Here is a tiny trained network, its code and every weight. The questions are about switching its units off for an input and a target symbol, where a switched-off unit gives its printed mean instead of its output.

import numpy as np


def w(rows, s, z=0):
    codes = np.array(rows[::2]) - 128.0
    scale = np.full(codes.shape[1], s)
    scale[-1] = z or s
    return codes * scale


def norm(h):
    return h / np.sqrt((h * h).mean(-1, keepdims=True) + 1e-5)


def f(y):
    return np.maximum(y, 0)


def softmax(a):
    e = np.exp(a - a.max(-1, keepdims=True))
    return e / e.sum(-1, keepdims=True)


def log_softmax(a):
    a = a - a.max(-1, keepdims=True)
    return a - np.log(np.exp(a).sum(-1, keepdims=True))


def net(x, mask):
    ids = ['ΛΠΣΨβδεμτ'.index(c) for c in x.split()]
    T = len(ids)
    res = E[ids] + P[:T]
    r = norm(res)
    for j in range(3):
        rows = slice(3 * j, 3 * j + 3)
        q, k, v = (r @ M[0][rows].T for M in (Q, K, V))
        z = softmax(np.where(np.tri(T) > 0, q @ k.T / 3**0.5, -1e9)) @ v
        o = O[0][rows]
        res = res + np.where(mask[j], z, o[:, -1]) @ o[:, :-1]
    y = f(norm(res) @ A[0][:, :-1].T + A[0][:, -1])
    res = res + np.where(mask[3:7], y, B[0][:, -1]) @ B[0][:, :-1]
    return log_softmax(norm(res)[-1] @ U[:, :-1].T + U[:, -1])


Q, K, V, O, A, B = {}, {}, {}, {}, {}, {}
E = w([
[122,119,208,127,152],'Λ',
[111,134,129,132,187],'Π',
[114,166,135,155,214],'Σ',
[81,127,161,163,199],'Ψ',
[163,200,78,149,208],'β',
[177,185,201,151,129],'δ',
[117,176,163,170,179],'ε',
[75,166,86,190,200],'μ',
[52,103,251,195,50],'τ',
],0.013)
P = w([
[134,81,109,93,105],'0',
[106,134,240,145,254],'1',
[133,116,182,182,202],'2',
[103,172,167,87,160],'3',
[135,181,185,168,178],'4',
[105,115,153,213,151],'5',
[94,192,143,84,131],'6',
[130,207,156,175,151],'7',
[98,132,135,216,126],'8',
],0.017)
Q[0] = w([
[197,102,87,185,92],'head 1',
[134,197,159,106,140],'head 1',
[65,126,102,66,105],'head 1',
[74,120,118,60,173],'head 2',
[99,173,144,33,139],'head 2',
[176,96,175,168,164],'head 2',
[96,140,122,34,124],'head 3',
[148,74,91,166,75],'head 3',
[50,195,143,5,79],'head 3',
],0.027)
K[0] = w([
[167,177,155,186,139],'head 1',
[126,136,132,81,140],'head 1',
[179,39,128,106,167],'head 1',
[181,48,132,114,125],'head 2',
[181,82,97,58,114],'head 2',
[84,150,150,132,218],'head 2',
[188,68,152,119,158],'head 3',
[132,125,118,253,124],'head 3',
[176,16,138,44,209],'head 3',
],0.028)
V[0] = w([
[56,125,149,205,79],'head 1',
[91,95,181,50,128],'head 1',
[191,165,157,100,122],'head 1',
[57,80,183,103,84],'head 2',
[135,170,172,156,40],'head 2',
[171,91,84,81,109],'head 2',
[255,146,106,117,166],'head 3',
[97,127,103,150,225],'head 3',
[120,98,53,101,139],'head 3',
],0.039)
O[0] = w([
[239,122,33,147,145,104],'head 1',
[34,97,55,67,171,193],'head 1',
[81,195,145,95,65,117],'head 1',
[195,254,176,106,162,111],'head 2',
[96,186,47,30,208,15],'head 2',
[57,112,182,172,173,17],'head 2',
[74,186,8,58,58,101],'head 3',
[186,204,108,46,204,252],'head 3',
[176,106,141,38,99,71],'head 3',
],0.023,0.027)
A[0] = w([
[185,155,94,74,73,133],'neuron 1',
[169,121,163,62,136,235],'neuron 2',
[161,189,116,157,151,214],'neuron 3',
[158,90,129,97,1,4],'neuron 4',
],0.043,0.0035)
B[0] = w([
[123,88,232,120,137,236],'neuron 1',
[122,99,83,77,86,237],'neuron 2',
[60,158,112,171,165,251],'neuron 3',
[179,253,109,171,168,181],'neuron 4',
],0.038,0.021)
U = w([
[18,75,19,137,78,201],'Λ',
[101,77,62,11,82,202],'Π',
[59,28,250,115,76,82],'Σ',
[131,163,24,63,229,101],'Ψ',
[193,224,193,73,73,79],'β',
[93,209,92,207,16,163],'δ',
[15,175,198,176,203,31],'ε',
[232,78,179,64,187,54],'μ',
[186,56,81,219,69,254],'τ',
],0.011,0.0065)

Each question gives the input, a string of symbols that net reads in full, and the target symbol t.
The units are the heads (3 rows each of Q, K, V and O) and the neurons (one row each of A and B). Each row of codes is followed by its name. A weight is (code - 128) times the scale printed after its matrix; where a second scale follows, it is the last column's (O, A, B and U).
mask holds one flag per unit, heads first, then neurons. A switched-off unit (its flag False) gives its mean, the last column of its rows in O or B, instead of its output. The means were averaged over made-up inputs and are rounded, as every weight is.
A unit's drop is (log p(t) with every unit on - log p(t) with that unit switched off) / (log p(t) with every unit on - log p(t) with every unit switched off).
The circuit of an input: a set's keep is (log p(t) with only the set's units on - log p(t) with every unit switched off) / (log p(t) with every unit on - log p(t) with every unit switched off). Starting from all 7 units, units are removed one at a time, each time the one whose removal leaves the highest keep (on an exact tie, the one counted first), for as long as the keep stays at least 0.8.
units of the circuit, in order: the units of the circuit, biggest drop first
unit that matters most: the unit with the biggest drop
k most important neurons: the k neurons with the biggest drops, biggest first
heads that matter: for each layer, one digit per head in row order, 1 if its drop is at least 0.15 and else 0, layers parted by /
input Ψ ε Λ ε ε τ δ, target μ: unit that matters most -> head 3
input Σ Π μ Σ β, target Σ: 2 most important neurons -> [neuron 1; neuron 4]
input Σ τ Λ β ε, target β: heads that matter -> 101
input Π Ψ Π τ β μ δ β, target δ: units of the circuit, in order -> [head 3; head 1]
input δ μ ε Λ ε τ Π, target Λ: heads that matter -> 011
input Σ μ Λ τ Ψ δ, target τ: heads that matter -> 001
input ε τ Σ μ ε β Σ Σ, target Σ: units of the circuit, in order -> [neuron 1; head 2]
input μ Σ ε, target μ: heads that matter -> 101
input τ Ψ Λ, target τ: units of the circuit, in order -> [head 3; head 1]
input ε μ ε β δ Λ δ, target Π: 2 most important neurons -> [neuron 2; neuron 1]
input Σ μ Ψ ε, target β: 3 most important neurons -> [neuron 4; neuron 3; neuron 1]
input β Ψ τ μ τ Ψ, target τ: heads that matter -> 001
input ε τ Σ Λ μ δ Ψ ε, target Ψ: units of the circuit, in order -> [head 3; head 2; neuron 1]
input δ β β, target β: unit that matters most -> neuron 4
input β μ β Ψ δ Π, target δ: heads that matter -> 001
input Λ τ Σ τ Ψ δ Ψ τ, target Ψ: heads that matter -> 011
input ε Λ Λ Σ Ψ Σ Ψ Σ, target Ψ: heads that matter -> 011
input ε Π β τ δ Σ, target τ: units of the circuit, in order -> [head 3; head 1]
input Σ ε δ ε ε Π β τ, target β: 2 most important neurons -> [neuron 4; neuron 1]
input Σ Λ Π τ ε μ Σ Λ, target Σ: heads that matter -> 110
input Σ Λ Σ, target Σ: heads that matter -> 011
input ε β δ μ Σ ε Σ, target Π: heads that matter -> 101
input ε μ Σ ε Λ μ τ, target Π: units of the circuit, in order -> [neuron 2]
